Below is a small trained network, with its code and all its weights. Each question gives an input and a class and asks what happens when units are switched off, that is, made to give their printed mean instead of their output.

import numpy as np


def w(rows, s, z=0):
    codes = np.array(rows[::2]) - 128.0
    scale = np.full(codes.shape[1], s)
    scale[-1] = z or s
    return codes * scale


def f(y):
    return np.maximum(y, 0)


def log_softmax(a):
    a = a - a.max(-1, keepdims=True)
    return a - np.log(np.exp(a).sum(-1, keepdims=True))


def net(x, mask):
    res = np.array(x, float).reshape(1, 8) / 4 @ E
    y = f(res @ A[0][:, :-1].T + A[0][:, -1])
    res = res + np.where(mask, y, B[0][:, -1]) @ B[0][:, :-1]
    return log_softmax(res[-1] @ U[:, :-1].T + U[:, -1])


A, B = {}, {}
E = w([
[185,202,146,120,135,185,127,56,158],'x0',
[141,72,62,115,178,139,133,55,106],'x1',
[111,148,76,174,134,133,113,255,111],'x2',
[141,67,144,154,158,91,137,150,71],'x3',
[172,167,101,165,93,135,105,148,137],'x4',
[71,122,200,127,166,148,182,157,166],'x5',
[151,68,120,144,92,175,95,145,173],'x6',
[131,104,122,133,118,140,200,141,153],'x7',
],0.0091)
A[0] = w([
[142,154,141,145,96,80,42,170,96,188],'n1',
[121,164,132,116,44,137,102,152,165,195],'n2',
[153,175,135,83,164,121,138,37,35,183],'n3',
[109,145,171,132,120,206,179,114,182,146],'n4',
[171,74,155,102,86,206,120,123,178,121],'n5',
[165,72,129,214,133,152,140,186,175,255],'n6',
[177,148,32,127,86,122,76,137,68,211],'n7',
[130,163,176,88,228,159,172,125,255,70],'n8',
],0.008,0.0036)
B[0] = w([
[183,128,203,227,133,216,151,150,102,213],'n1',
[169,140,147,199,121,110,154,143,75,213],'n2',
[77,56,236,112,193,64,194,187,110,248],'n3',
[65,141,77,142,99,161,152,69,2,221],'n4',
[180,146,109,150,146,172,100,39,173,203],'n5',
[230,122,146,143,129,132,203,182,115,253],'n6',
[197,161,185,186,94,137,222,126,131,245],'n7',
[87,231,128,143,122,204,103,88,165,233],'n8',
],0.0086,0.0071)
U = w([
[83,1,181,63,139,47,198,236,135,254],'0',
[33,66,84,71,135,117,77,115,211,3],'1',
[139,136,122,162,48,136,144,152,111,124],'2',
],0.0076,0.0022)

Each question gives the input, the list of numbers given to net, and the class t.
The units are the neurons (one row each of A and B). Each row of codes is followed by its name. A weight is (code - 128) times the scale printed after its matrix; where a second scale follows, it is the last column's (A, B and U).
mask holds one flag per neuron, in row order. A switched-off neuron (its flag False) gives its mean, the last column of its row in B, instead of its output. The means were averaged over made-up inputs and are rounded, as every weight is.
A unit's drop is (log p(t) with every unit on - log p(t) with that unit switched off) / (log p(t) with every unit on - log p(t) with every unit switched off).
The circuit of an input: a set's keep is (log p(t) with only the set's units on - log p(t) with every unit switched off) / (log p(t) with every unit on - log p(t) with every unit switched off). Starting from all 8 units, units are removed one at a time, each time the one whose removal leaves the highest keep (on an exact tie, the one counted first), for as long as the keep stays at least 0.8.
circuit, biggest first: the units of the circuit, biggest drop first
unit that matters most: the unit with the biggest drop
k most important neurons: the k neurons with the biggest drops, biggest first
drop when u is switched off: that unit's drop, to one decimal
input [-3,1,-7,-1,-4,3,3,-2], class 1: 2 most important neurons	(n6 n7)
input [6,-2,0,-8,-4,5,1,-5], class 1: 3 most important neurons	(n7 n6 n1)
input [5,-6,7,6,-8,4,-3,2], class 2: 3 most important neurons	(n3 n8 n4)
input [8,0,-1,-6,-6,2,1,0], class 1: circuit, biggest first	(n7 n6)
input [2,-2,0,-5,-2,-7,-7,-7], class 0: 2 most important neurons	(n3 n8)
input [4,1,-1,4,-8,6,1,-1], class 1: unit that matters most	n8
input [6,0,-8,-6,0,-8,-5,-6], class 0: drop when n3 is switched off	0.8
input [7,7,-5,8,-3,-6,0,-2], class 0: drop when n3 is switched off	0.4
input [2,-2,2,5,-4,-4,-4,-6], class 0: drop when n3 is switched off	0.4
input [7,8,-1,3,-2,-6,0,1], class 0: drop when n3 is switched off	0.6
